How the units are linked:
* | ga de
tefi | zigu gube
zigu | goga vole
vesi | noka nebe
tabo | baba todo
noki | pumi miki
fogo | lozo neve
mazo | tido bado
nugi | moma popo
gifi | tafe soze
gube | nidi tefi
tafe | tefi nidi
sogo | vole goga
nafu | gifi dufe
miki | vudi noki
veze | miki pumi
vudi | sapi gani
mepe | gani sapi
tido | sope fano
loro | popo moma
soze | dufe gifi
gani | noki vudi
fano | bado tido
sapi | tabo mepe
dufe | vesi nafu
popo | sogo nugi
lozo | fano sope
sope | neve lozo
temu | nebe noka
noka | mazo temu
bado | temu mazo
nidi | soze tafe
nebe | nafu vesi
vole | gube zigu
pumi | loro veze
neve | kebu fogo
moma | veze loro
goga | nugi sogo
kebu | todo baba
baba | fogo kebu
todo | mepe tabo

The rows follow the links: the fewer symbols apart two units are, the more alike their rows tend to be.

Unit, then a row for it; each showing differs a little:
fano
[ -7  20   5 -38  23  17  -2  -1 -18   5 -22 -18  -5   4  -8   7  -3 -14   6 -17 -29  -9  10   4  19  10  14 -39  16 -16  47  12 -22  -3   5 -19   3 -11 -14  10  -6  27 -19  -4 -17 -10 -15   7  -7  12  18  14  12  18 -22 -20  44 -23 -10  23  15]
pumi
[-14   4  14  17  21   3 -41  11  -2  -9  18  19  37  -2  -5  12   6  13  -2  -5  10   1 -21   6 -19   1  16  -5  -3  17 -11   8 -28 -18   7  -1  14  11  18 -52 -12 -20   3   2   9 -31 -12  14  52  16  15   0  15   6  19  -6 -15  12   1 -17 -20]
nafu
[  2   2  17  -7   7   1  48  13  13 -19 -10 -30   3 -20  -5 -37  11   5   2 -10  -8   4   3  18  11  12   7 -18  14   1  14  30  14  27   5  -3  -7  20  -7  23 -32  12 -21  25  -9  27  19 -21 -23   8   6  27  17  -6 -47   1   6 -19   7  14   0]
tido
[ -1   2 -24 -16 -10 -15  41  -3   8   8 -15 -29 -14  -5 -14  -7  -5  -5  -7   1   9   3  26   3  18   0 -14  19  -9  -9  11 -10  40  14  -1  27 -33  16 -22  49  24  15   6   5  -2  22  13   1 -46 -17 -18  -4 -20 -16 -21  13 -11 -13  11   9   6]
tabo
[ -7  17 -13 -15   8   7 -50 -11 -25  24  -2  16  -7  23  -3  40 -14 -12   2  -1  -6 -16   8 -17   7  -9   1  -8  -3 -11  16 -20 -24 -29  -1 -12   6 -28   0 -17  27   9   7 -26  -3 -34 -28  30  20   2   4 -18 -13  19  32 -14  21   7 -15   0   8]
nidi
[ 32 -10  20  -5 -20  24  -1 -20 -16   6 -11   4 -38  -1  27  -4  -8  -5  13   6 -31 -11  -6 -14  -2  -3   5 -15  17 -12  12   6 -16  10  -8 -50  26 -44   0   7 -18  22  -8 -16 -17  13  -7 -20  -8   2   2   3   5   9  -7  -5  40   5 -23  12  23]
sope
[-11   9 -27 -11  -3 -20  31   5  15   5  -6 -21   1  -1 -24  -3  -4  -2 -10   1  21  11  23   7  16   3 -16  23 -12  -3   9 -12  36   6   0  41 -34  30 -17  40  27   3   6  11   4  19  16   4 -38 -13 -13  -1 -19 -15 -13  14 -21 -14  15   5  -3]
zigu
[  8 -19   2  38 -19 -13  33  11  24 -19  10  -1  10 -12   4 -28  11  13  -6   7  20  12 -12   9 -13  -1  -9  31 -13  16 -35   2  27  19  -2  23  -5  22   6   7 -11 -26   8  18  17  28  25 -20  -6  -9 -13   3   0 -25  -7  16 -44  12  18 -15 -20]

Each walk starts at a row. The symbols on each line, taken left to right, move it on to the next unit.
Each answer is a row, close to the row of the unit it stands for.
new walk
[ 11  -6  28  11   2  24 -34  -1 -16   0   5  27  -4   1  26   0   0   0  12   2 -18  -7 -20  -9 -13  -2  13 -21  16   2  -6   9 -38  -4  -4 -39  32 -26  20 -39 -25  -6  -6 -12 -10 -17 -18  -7  37  12  16   4  22  13  14 -12  25  14 -13  -5   1]
de de ga ga ga de ga	[ 11 -16   5  29 -15  -7  44  13  26 -18   8  -6  10 -19   5 -38  11  16  -2  10  18  18 -11  14  -6   5  -4  19  -2  13 -24   6  25  24  -1  15  -8  27   1  15 -23 -15   1  22  14  30  26 -25 -11  -5 -11  15   8 -25 -20  17 -33   5  16  -8 -12]
ga de de de	[ 21 -10  24   9  -7  29 -25  -8 -15   2   2  16 -17   3  27   4   0  -1  11   0 -27 -11 -17  -9  -8  -1  14 -23  19  -1  -3  11 -33  -1  -5 -50  33 -36  11 -26 -25   2  -8 -13  -9  -6 -16 -14  23  15  13   6  20  15   2  -9  32  10 -20  -1  12]
new walk
[ -2   6 -14  -4   4   3 -51 -10 -18  19   5  21  -1  25   2  41 -17 -11  -1   1  -1 -13   2 -18  -2 -13  -6   4 -10  -7   3 -23 -16 -29   0  -7   4 -22   8 -20  35   2  14 -25   2 -26 -24  25  23   1  -2 -27 -17  16  39  -7  10  10 -11  -5   6]
ga de de ga ga de de	[ -8  20  -4 -34  17  11 -32  -9 -23  18 -13   1  -7  14  -7  30 -13 -14   7 -10 -23 -12  11  -6  16  -1   9 -30   8 -11  35   0 -26 -17   1 -21   5 -22  -7  -7  11  22  -9 -17 -13 -28 -21  22   3   8  14  -2   0  25   8 -21  44 -12 -19  15  15]
ga de de ga ga ga	[ -2  14  10 -31  20   8  25   3  -5  -6 -18 -28  -3 -11  -9 -22   4  -6   2 -13 -25   0  13  18  18  14  13 -33  19 -11  33  24  -5  16   8 -11  -3   2 -12  19 -22  24 -19  12 -16   6   4  -7 -20  10  16  26  15  12 -39 -16  36 -21  -5  23   8]
new walk
[ 29  -8  11 -12 -26  19   7 -20 -13   9 -16   0 -43  -4  26  -8 -10  -8  10   6 -31  -9   1 -11   4  -1  -4 -11  17 -14   6   2  -4  16  -9 -43  18 -41  -8  17 -13  27  -7 -12 -17  22   1 -21 -21  -3   0   1   0   8 -14   3  37  -3 -19  11  24]
de ga de ga de	[  6  -7  11   4  -1   4  52  11  17 -18  -6 -22   9 -21   1 -41  16  12  -2  -5   1  11  -5  19   7  12   3  -1  13   6  -1  23  20  29   1   5  -7  25  -8  22 -28   1 -12  27  -1  32  23 -29 -21   5   5  26  18 -15 -38   5 -10  -8  12   6  -9]
ga ga ga ga ga de	[  1  -2  26  17   8  17 -43   0 -10  -7  10  26  12   6  15   7   7   2   7  -3  -8  -4 -26  -6 -17   1  16 -17   9   7 -10   8 -34  -8   5 -30  31 -17  21 -45 -23 -18  -5  -7   3 -25 -16   4  45  18  17   1  22  12  20 -12  13  16 -10  -9  -9]
new walk
[ -3   6  15 -20  14  11  39   9   5 -14 -14 -29  -2 -16  -7 -30   8   2   2 -14 -16   3   9  21  16  15   9 -29  21  -7  24  29   3  19   5  -9  -3  13 -11  25 -31  19 -24  18 -13  15  13 -13 -25  12  12  28  21  -2 -43  -5  24 -22   1  20   5]
ga ga ga ga ga ga	[  4 -22   1  39 -19 -13  17   7  24 -13  17  10   8  -6   7 -18  10  13  -7  12  26  10 -10  -1 -17  -5 -15  37 -14  18 -40  -4  25  15   2  22  -6  16   9  -1  -1 -23  14   9  20  20  18 -18   1  -9 -18  -7  -2 -25   9  21 -49  15  16 -20 -20]
ga de ga de ga	[  4 -22  -6  40 -21 -12   0   2  19  -7  20  19   7   0   6 -10   2  12  -9  15  28   8 -12  -6 -21  -9 -14  36 -20  16 -46 -15  20   4  -4  17  -3  10  12  -7   5 -26  20   4  21  15  15  -4   7 -10 -18 -13  -9 -19  22  18 -46  20  17 -23 -15]
new walk
[ -8  20  10 -36  19  16  14   2  -9  -2 -18 -26 -10  -5  -5  -6  -1  -6   3 -16 -28  -5  11  14  22  10  13 -38  17 -14  39  19 -14  10   4 -18   1  -6 -11  14 -14  27 -20   6 -20  -3  -6   3 -15  11  19  20  13  16 -30 -16  43 -25  -8  24  10]
ga ga de ga ga	[  8   4 -21 -23 -18  -9  38  -8   8   5 -18 -22 -26  -9  -4  -5  -8  -4  -3   4  -2   4  25  -2  14  -2 -15  15  -3  -9  14  -3  34  13  -2  17 -25   4 -22  53  17  20  -1   2  -6  27  13  -9 -53 -17 -15   0 -18 -12 -21  17   1 -18   5  12  14]
ga ga ga de ga	[ -8  21  -2 -37  21  16 -16  -2 -19  13 -16 -13  -7  10  -7  22  -7 -13   6 -13 -29 -15  15   0  18   7  12 -36  15 -18  38   5 -25  -8   3 -23   7 -19 -11   3   5  27 -11  -9 -22 -19 -21  16  -1   9  18   3   6  23  -8 -20  49 -14 -14  20  17]
new walk
[-28   9 -17  10  22 -27   4  18  15  -6  13 -10  36   1 -27   1   6   8 -14  -6  34  12   4  16   3  -1  -2  17 -22  12  -4  -4  15 -10  10  53 -30  41   1  -6  16 -15  10  15  13 -13   7  21   5  -4  -5   0  -9 -14  12   1 -40  -2  20  -6 -23]
ga ga ga de de	[-22   6   5  21  25  -6 -34  18   6  -6  22  14  42   6 -13   7   9   6  -6  -6  21   5 -19   8 -14   2  11  -4 -11  17  -8   3 -18 -19  11  17   6  22  18 -42  -3 -27   6   5  13 -32  -6  22  47  13  11  -1  11  -1  24  -7 -28  11  11 -20 -22]
de de ga de ga ga de	[-31   8  -3  16  27 -14 -25  15  12  -7  21   8  42   7 -15   9  10   8  -6  -9  30   6 -11  10 -10   5   4   5 -14  19 -14  -1  -5 -20  12  31  -6  35  12 -33   7 -26   7  10  17 -29   0  24  36  10   4   1   4  -5  21  -8 -35   8  14 -16 -25]
new walk
[  7 -12  14  17  -8  -3  47  11  22 -24   2 -17   8 -22   2 -45  12  14  -3   0   8  14  -9  17   0  10   3   6   5  10 -15  17  22  29   3  11  -6  25  -1  20 -28  -7  -8  29   5  32  24 -26 -15   1   0  20  13 -18 -31  14 -24  -3  15   2 -13]
de de de de de ga ga	[ 30  -8   6 -14 -24  15  23 -14 -10   8 -21  -7 -44  -3  21  -5  -8  -6   8   7 -28  -8  11 -14  12  -2  -5  -4  14 -18   9  -2   7  18 -10 -30   9 -35 -11  37  -2  25  -6 -12 -16  30   2 -19 -35  -9  -5  -1  -2   4 -21   5  37  -5 -11  13  26]
de de ga de de de de	[ 23  -7  -8 -18 -25   7  32 -15  -5  11 -21 -14 -41  -5  13  -7 -10  -7   2   9 -20  -6  16  -6  15  -2  -9   0  12 -18  13  -1  16  19  -8 -12  -5 -24 -15  47   5  27  -5  -7 -12  29   7 -22 -46 -15 -10  -1 -11   2 -24  10  23 -12  -8  15  23]
new walk
[-26   7 -26   0  11 -25  15  17  22  -7   8 -10  30   0 -29   3   4   4 -13  -4  33  13  12  10   9   1  -7  21 -21   9  -2  -9  24  -5   6  53 -33  48 -10   8  22 -12   8  14  16  -2   9  18  -7  -8  -8  -2 -12 -14   3   8 -38  -8  23  -4 -14]
ga de ga ga de ga de	[ -6  19 -11 -27  12   6 -42 -11 -24  20  -6   7  -8  19  -3  40 -13 -13   6  -5 -13 -12  12 -12   8  -6   8 -21   6 -13  25 -10 -26 -25  -1 -19   8 -28   0 -12  20  18  -1 -19 -15 -32 -25  25  12   5   6 -15  -6  23  17 -16  32  -3 -23   7  18]
de ga ga de de ga de	[ -2   1 -11   8  -5  -2 -47  -8 -12  20  14  29  -2  22   2  36 -13  -7   1   9   9  -7  -2 -23 -14 -11 -11  13 -16  -1  -8 -25 -12 -27  -5  -1   6 -18  10 -23  30  -8  20 -22   6 -23 -18  25  21  -6  -6 -29 -21  10  45   0 -11  20  -7 -12  -4]
